Here is a tiny trained network, its code and every weight. The questions are about switching its units off for an input and a class, where a switched-off unit gives its printed mean instead of its output.

import numpy as np


def w(rows, s, z=0):
    codes = np.array(rows[::2]) - 128.0
    scale = np.full(codes.shape[1], s)
    scale[-1] = z or s
    return codes * scale


def f(y):
    return np.maximum(y, 0)


def log_softmax(a):
    a = a - a.max(-1, keepdims=True)
    return a - np.log(np.exp(a).sum(-1, keepdims=True))


def net(x, mask):
    res = np.array(x, float).reshape(1, 3) / 4 @ E
    y = f(res @ A[0][:, :-1].T + A[0][:, -1])
    res = res + np.where(mask, y, B[0][:, -1]) @ B[0][:, :-1]
    return log_softmax(res[-1] @ U[:, :-1].T + U[:, -1])


A, B = {}, {}
E = w([
[177,57,94,224,191,222,217,120],'x0',
[14,100,53,182,122,28,152,49],'x1',
[119,109,65,153,213,108,2,204],'x2',
],0.0081)
A[0] = w([
[82,193,196,62,51,30,87,127,4],'N1',
[198,2,70,199,156,204,226,106,119],'N2',
[174,128,133,80,69,131,67,111,158],'N3',
[163,138,180,96,19,123,228,40,29],'N4',
[112,55,79,130,192,139,1,173,119],'N5',
[133,139,186,77,36,156,224,48,71],'N6',
[71,194,148,34,86,79,119,129,145],'N7',
[228,147,250,48,158,218,82,211,57],'N8',
[16,81,57,154,141,24,135,22,36],'N9',
[183,138,183,107,102,177,105,176,79],'N10',
],0.0074,0.0031)
B[0] = w([
[102,88,163,74,224,115,110,160,208],'N1',
[66,113,223,77,232,132,197,205,223],'N2',
[92,89,191,113,96,117,204,120,172],'N3',
[233,158,105,148,116,132,80,226,199],'N4',
[187,247,97,91,86,71,111,228,220],'N5',
[185,164,47,159,111,44,116,202,200],'N6',
[74,88,187,84,199,179,165,172,205],'N7',
[133,47,119,225,125,150,40,55,248],'N8',
[146,42,156,255,93,140,56,84,247],'N9',
[119,78,108,189,162,138,106,79,184],'N10',
],0.0082,0.011)
U = w([
[147,33,136,254,109,135,87,41,98],'0',
[69,97,226,77,178,140,172,170,93],'1',
[225,193,40,150,104,66,109,197,107],'2',
[114,137,136,138,99,146,149,106,255],'3',
[129,158,128,108,83,158,160,24,98],'4',
],0.0093,0.011)

Each question gives the input, the list of numbers given to net, and the class t.
The units are the neurons (one row each of A and B). Each row of codes is followed by its name. A weight is (code - 128) times the scale printed after its matrix; where a second scale follows, it is the last column's (A, B and U).
mask holds one flag per neuron, in row order. A switched-off neuron (its flag False) gives its mean, the last column of its row in B, instead of its output. The means were averaged over made-up inputs and are rounded, as every weight is.
A unit's drop is (log p(t) with every unit on - log p(t) with that unit switched off) / (log p(t) with every unit on - log p(t) with every unit switched off).
The circuit of an input: a set's keep is (log p(t) with only the set's units on - log p(t) with every unit switched off) / (log p(t) with every unit on - log p(t) with every unit switched off). Starting from all 10 units, units are removed one at a time, each time the one whose removal leaves the highest keep (on an exact tie, the one counted first), for as long as the keep stays at least 0.8.
units of the circuit, in order: the units of the circuit, biggest drop first
top k neurons: the k neurons with the biggest drops, biggest first
drop of u: that unit's drop, to one decimal
input [-1,2,5], class 2: units of the circuit, in order	N5
input [0,-2,4], class 2: top 2 neurons	N9, N5
input [1,0,0], class 3: top 4 neurons	N9, N8, N7, N1
input [2,7,-8], class 2: top 3 neurons	N6, N4, N8
input [-8,-8,2], class 0: top 3 neurons	N8, N2, N10
input [-7,-8,8], class 0: top 2 neurons	N8, N10
input [-2,4,5], class 2: top 3 neurons	N5, N8, N10
input [-5,3,2], class 1: top 3 neurons	N8, N7, N1
input [4,-1,6], class 2: top 2 neurons	N5, N7
input [-2,-4,-7], class 2: top 3 neurons	N6, N4, N9
input [-8,6,5], class 1: top 3 neurons	N7, N1, N8
input [-6,4,-7], class 2: top 3 neurons	N6, N4, N2
input [6,5,7], class 2: drop of N7	0.3
input [7,-3,5], class 1: drop of N2	1.2
input [-1,-6,-3], class 0: drop of N8	0.4
